Below are the code and all the weights of a small trained network. Each question names an input and a class and asks about switching units off, where a switched-off unit gives its printed mean instead of its output.

import numpy as np


def w(rows, s, z=0):
    codes = np.array(rows[::2]) - 128.0
    scale = np.full(codes.shape[1], s)
    scale[-1] = z or s
    return codes * scale


def f(y):
    return np.maximum(y, 0)


def log_softmax(a):
    a = a - a.max(-1, keepdims=True)
    return a - np.log(np.exp(a).sum(-1, keepdims=True))


def net(x, mask):
    res = np.array(x, float).reshape(1, 4) / 4 @ E
    y = f(res @ A[0][:, :-1].T + A[0][:, -1])
    res = res + np.where(mask, y, B[0][:, -1]) @ B[0][:, :-1]
    return log_softmax(res[-1] @ U[:, :-1].T + U[:, -1])


A, B = {}, {}
E = w([
[156,117,127,57,88,180,103,164],'x0',
[75,155,137,117,107,71,166,248],'x1',
[72,193,153,113,98,184,115,104],'x2',
[118,156,94,154,177,159,171,136],'x3',
],0.015)
A[0] = w([
[144,94,123,85,106,161,87,65,116],'n0',
[220,77,107,107,158,65,129,162,150],'n1',
[114,137,122,171,149,187,120,16,136],'n2',
[150,137,40,174,214,127,177,93,102],'n3',
[85,191,80,167,142,43,249,170,127],'n4',
[165,95,168,184,142,42,130,75,165],'n5',
[57,144,191,112,85,130,120,196,126],'n6',
[202,104,79,186,224,124,180,108,178],'n7',
[151,113,119,71,110,188,103,117,7],'n8',
[210,97,100,99,133,109,117,147,255],'n9',
[135,208,92,73,117,166,139,144,138],'n10',
[192,137,132,128,77,146,91,77,140],'n11',
[57,203,141,175,179,128,151,119,93],'n12',
[157,79,152,129,145,72,135,131,161],'n13',
],0.012,0.0055)
B[0] = w([
[110,161,141,136,208,114,172,100,187],'n0',
[141,58,87,65,153,183,178,174,210],'n1',
[221,80,103,125,78,203,99,141,220],'n2',
[133,12,45,146,125,189,113,157,202],'n3',
[82,173,141,139,178,120,225,110,252],'n4',
[161,130,156,176,131,123,92,50,208],'n5',
[172,169,140,62,76,100,136,168,214],'n6',
[170,62,112,123,108,184,85,74,221],'n7',
[118,183,210,80,135,95,155,100,162],'n8',
[164,135,169,100,125,161,168,199,198],'n9',
[140,181,184,92,119,89,100,64,178],'n10',
[69,146,164,119,197,155,146,88,183],'n11',
[60,142,111,148,149,105,241,147,194],'n12',
[138,99,120,111,141,153,131,105,183],'n13',
],0.011,0.018)
U = w([
[70,110,104,235,178,131,145,69,127],'0',
[150,145,147,110,7,94,91,156,206],'1',
[123,155,99,226,174,100,42,188,17],'2',
[174,44,61,118,119,170,123,178,121],'3',
[84,166,148,100,146,120,171,170,176],'4',
[166,131,161,120,147,149,84,65,152],'5',
[124,122,61,146,127,111,64,142,4],'6',
],0.012,0.0029)

Each question gives the input, the list of numbers given to net, and the class t.
The units are the neurons (one row each of A and B). Each row of codes is followed by its name. A weight is (code - 128) times the scale printed after its matrix; where a second scale follows, it is the last column's (A, B and U).
mask holds one flag per neuron, in row order. A switched-off neuron (its flag False) gives its mean, the last column of its row in B, instead of its output. The means were averaged over made-up inputs and are rounded, as every weight is.
A unit's drop is (log p(t) with every unit on - log p(t) with that unit switched off) / (log p(t) with every unit on - log p(t) with every unit switched off).
The circuit of an input: a set's keep is (log p(t) with only the set's units on - log p(t) with every unit switched off) / (log p(t) with every unit on - log p(t) with every unit switched off). Starting from the 12 units with the biggest drops (on a tie, the unit counted first), units are removed one at a time, each time the one whose removal leaves the highest keep (on an exact tie, the one counted first), for as long as the keep stays at least 0.8.
units of the circuit, in order: the units of the circuit, biggest drop first
unit that matters most: the unit with the biggest drop
top k neurons: the k neurons with the biggest drops, biggest first
drop when u is switched off: that unit's drop, to one decimal
input [8,-6,-3,-4], class 5: unit that matters most : n4
input [-6,0,-5,3], class 3: top 3 neurons : (n3, n7, n1)
input [0,-7,1,4], class 3: top 2 neurons : (n2, n3)
input [6,0,3,-2], class 4: top 3 neurons : (n7, n2, n5)
input [8,-7,-5,-7], class 5: top 4 neurons : (n4, n12, n6, n13)
input [5,0,7,-7], class 4: top 4 neurons : (n7, n0, n2, n5)
input [3,1,5,-6], class 1: top 2 neurons : (n4, n12)
input [5,8,-3,-3], class 4: top 2 neurons : (n2, n7)
input [1,-3,-3,-5], class 5: top 2 neurons : (n3, n11)
input [6,-5,-4,-7], class 4: top 2 neurons : (n7, n9)
input [1,4,-2,7], class 4: top 3 neurons : (n4, n5, n2)
input [5,6,-6,2], class 4: top 3 neurons : (n2, n3, n7)
input [7,-2,5,3], class 5: top 3 neurons : (n4, n12, n10)
input [-6,-4,7,3], class 3: units of the circuit, in order : (n2)
input [0,6,-4,-5], class 4: top 4 neurons : (n2, n3, n7, n4)
input [6,-6,-4,-8], class 5: drop when n12 is switched off : 0.7
input [5,-2,-1,5], class 5: drop when n8 is switched off : 0.3
input [1,4,-2,8], class 0: drop when n6 is switched off : 0.3
